Below are the code and all the weights of a small trained network. Each question names an input and a class and asks about switching units off, where a switched-off unit gives its printed mean instead of its output.

import numpy as np


def w(rows, s, z=0):
    codes = np.array(rows[::2]) - 128.0
    scale = np.full(codes.shape[1], s)
    scale[-1] = z or s
    return codes * scale


def norm(h):
    return h / np.sqrt((h * h).mean(-1, keepdims=True) + 1e-5)


def f(y):
    return y / 2 * (1 + np.tanh(0.7978845608 * (y + 0.044715 * y**3)))


def log_softmax(a):
    a = a - a.max(-1, keepdims=True)
    return a - np.log(np.exp(a).sum(-1, keepdims=True))


def net(x, mask):
    res = np.array(x, float).reshape(1, 4) / 4 @ E
    u = 0
    for l in range(2):
        y = f(norm(res) @ A[l][:, :-1].T + A[l][:, -1])
        res = res + np.where(mask[u : u + 6], y, B[l][:, -1]) @ B[l][:, :-1]
        u += 6
    return log_softmax(norm(res)[-1] @ U[:, :-1].T + U[:, -1])


A, B = {}, {}
E = w([
[177,144,152,53,71,144,114,182,103],'x0',
[151,59,137,174,241,164,151,61,128],'x1',
[186,160,5,186,89,183,133,105,122],'x2',
[183,156,146,104,146,118,203,106,173],'x3',
],0.0011)
A[0] = w([
[113,88,178,114,155,129,149,127,111,156],'L0N1',
[98,202,76,127,2,140,95,151,129,2],'L0N2',
[152,146,130,139,139,122,188,102,205,103],'L0N3',
[191,157,49,177,103,176,141,118,130,1],'L0N4',
[210,94,80,99,98,189,102,158,72,63],'L0N5',
[126,164,171,64,90,107,139,180,119,168],'L0N6',
],0.0031,0.0013)
B[0] = w([
[94,205,110,124,30,127,78,140,78,191],'L0N1',
[183,177,46,245,56,41,122,229,89,249],'L0N2',
[188,183,155,85,92,145,106,85,88,191],'L0N3',
[82,153,235,119,185,110,97,125,108,255],'L0N4',
[159,91,149,90,163,217,76,156,5,208],'L0N5',
[163,48,156,69,94,106,165,85,245,243],'L0N6',
],0.0018,0.00095)
A[1] = w([
[137,208,38,179,35,86,110,251,118,3],'L1N1',
[148,184,61,169,130,143,134,81,149,54],'L1N2',
[73,123,114,153,92,92,60,233,103,104],'L1N3',
[141,139,117,190,206,160,185,33,137,99],'L1N4',
[46,54,70,247,177,138,101,98,116,7],'L1N5',
[35,97,205,87,135,56,97,140,138,102],'L1N6',
],0.0031,0.0014)
B[1] = w([
[193,134,190,239,80,46,58,129,83,235],'L1N1',
[74,77,237,95,202,120,143,100,104,147],'L1N2',
[148,115,167,153,144,109,175,45,70,190],'L1N3',
[76,102,87,160,83,56,136,141,72,253],'L1N4',
[169,125,130,31,120,97,91,219,253,226],'L1N5',
[101,197,134,210,165,219,83,62,122,184],'L1N6',
],0.0033,0.0019)
U = w([
[217,173,170,255,25,28,71,167,66,150],'0',
[188,187,180,14,62,133,222,131,239,131],'1',
[73,51,57,80,184,76,58,246,244,135],'2',
[97,178,62,173,89,177,175,220,138,9],'3',
[42,213,199,176,182,234,87,33,154,141],'4',
[211,92,49,87,184,242,130,180,16,130],'5',
[58,69,66,145,172,31,243,79,49,130],'6',
[130,103,137,105,61,177,102,148,97,81],'7',
],0.0081,0.013)

Each question gives the input, the list of numbers given to net, and the class t.
The units are the neurons (one row each of A and B). Each row of codes is followed by its name. A weight is (code - 128) times the scale printed after its matrix; where a second scale follows, it is the last column's (A, B and U).
mask holds one flag per neuron, layer by layer. A switched-off neuron (its flag False) gives its mean, the last column of its row in B, instead of its output. The means were averaged over made-up inputs and are rounded, as every weight is.
A unit's drop is (log p(t) with every unit on - log p(t) with that unit switched off) / (log p(t) with every unit on - log p(t) with every unit switched off).
The circuit of an input: a set's keep is (log p(t) with only the set's units on - log p(t) with every unit switched off) / (log p(t) with every unit on - log p(t) with every unit switched off). Starting from all 12 units, units are removed one at a time, each time the one whose removal leaves the highest keep (on an exact tie, the one counted first), for as long as the keep stays at least 0.8.
units of the circuit, in order: the units of the circuit, biggest drop first
top k neurons: the k neurons with the biggest drops, biggest first
k most important neurons of layer l: the k neurons of layer l with the biggest drops, biggest first
input [3,1,5,8], class 5: units of the circuit, in order : [L1N5; L1N1; L0N5]
input [3,-1,-4,-7], class 4: units of the circuit, in order : [L1N6]
input [-4,1,8,-7], class 2: top 2 neurons : [L1N5; L0N1]
input [8,7,-7,3], class 4: units of the circuit, in order : [L1N6; L1N5]
input [3,5,7,-5], class 5: 2 most important neurons of layer 0 : [L0N5; L0N6]
input [8,4,4,7], class 5: top 2 neurons : [L0N5; L1N5]
input [6,2,6,7], class 5: units of the circuit, in order : [L0N5; L1N1]
input [2,8,2,-1], class 2: units of the circuit, in order : [L1N5; L1N3]
input [-5,-1,7,8], class 6: units of the circuit, in order : [L1N4; L1N2]
input [0,5,5,6], class 6: units of the circuit, in order : [L1N4; L1N1]
input [8,2,4,-4], class 5: top 4 neurons : [L0N5; L1N4; L0N1; L0N4]
input [0,8,-4,-7], class 2: top 2 neurons : [L1N5; L0N4]
input [-3,-1,7,5], class 6: units of the circuit, in order : [L1N2; L1N4]
input [3,5,4,3], class 5: units of the circuit, in order : [L1N1]
input [-1,3,3,7], class 6: units of the circuit, in order : [L1N4; L1N1]
input [6,-1,1,5], class 1: top 3 neurons : [L0N6; L1N1; L1N4]
input [3,7,7,6], class 6: top 3 neurons : [L1N4; L1N5; L1N6]
input [8,2,4,7], class 5: top 2 neurons : [L0N5; L1N5]
input [-3,-2,3,6], class 6: top 2 neurons : [L1N5; L1N1]
input [2,2,3,-4], class 5: units of the circuit, in order : [L0N5; L1N1]
input [-2,4,5,0], class 2: most important neuron of layer 1 : [L1N5]
input [0,5,0,0], class 2: 3 most important neurons of layer 1 : [L1N5; L1N3; L1N1]
input [-3,2,-4,3], class 4: top 3 neurons : [L1N6; L0N1; L1N1]
input [-6,-3,-3,0], class 4: top 2 neurons : [L1N6; L0N2]
input [2,-5,-8,3], class 4: top 2 neurons : [L1N6; L1N5]
input [-3,-2,2,5], class 6: top 2 neurons : [L1N5; L1N1]
input [-5,0,0,4], class 6: most important neuron of layer 0 : [L0N3]
input [-3,-1,-1,2], class 6: 4 most important neurons of layer 1 : [L1N5; L1N1; L1N6; L1N4]
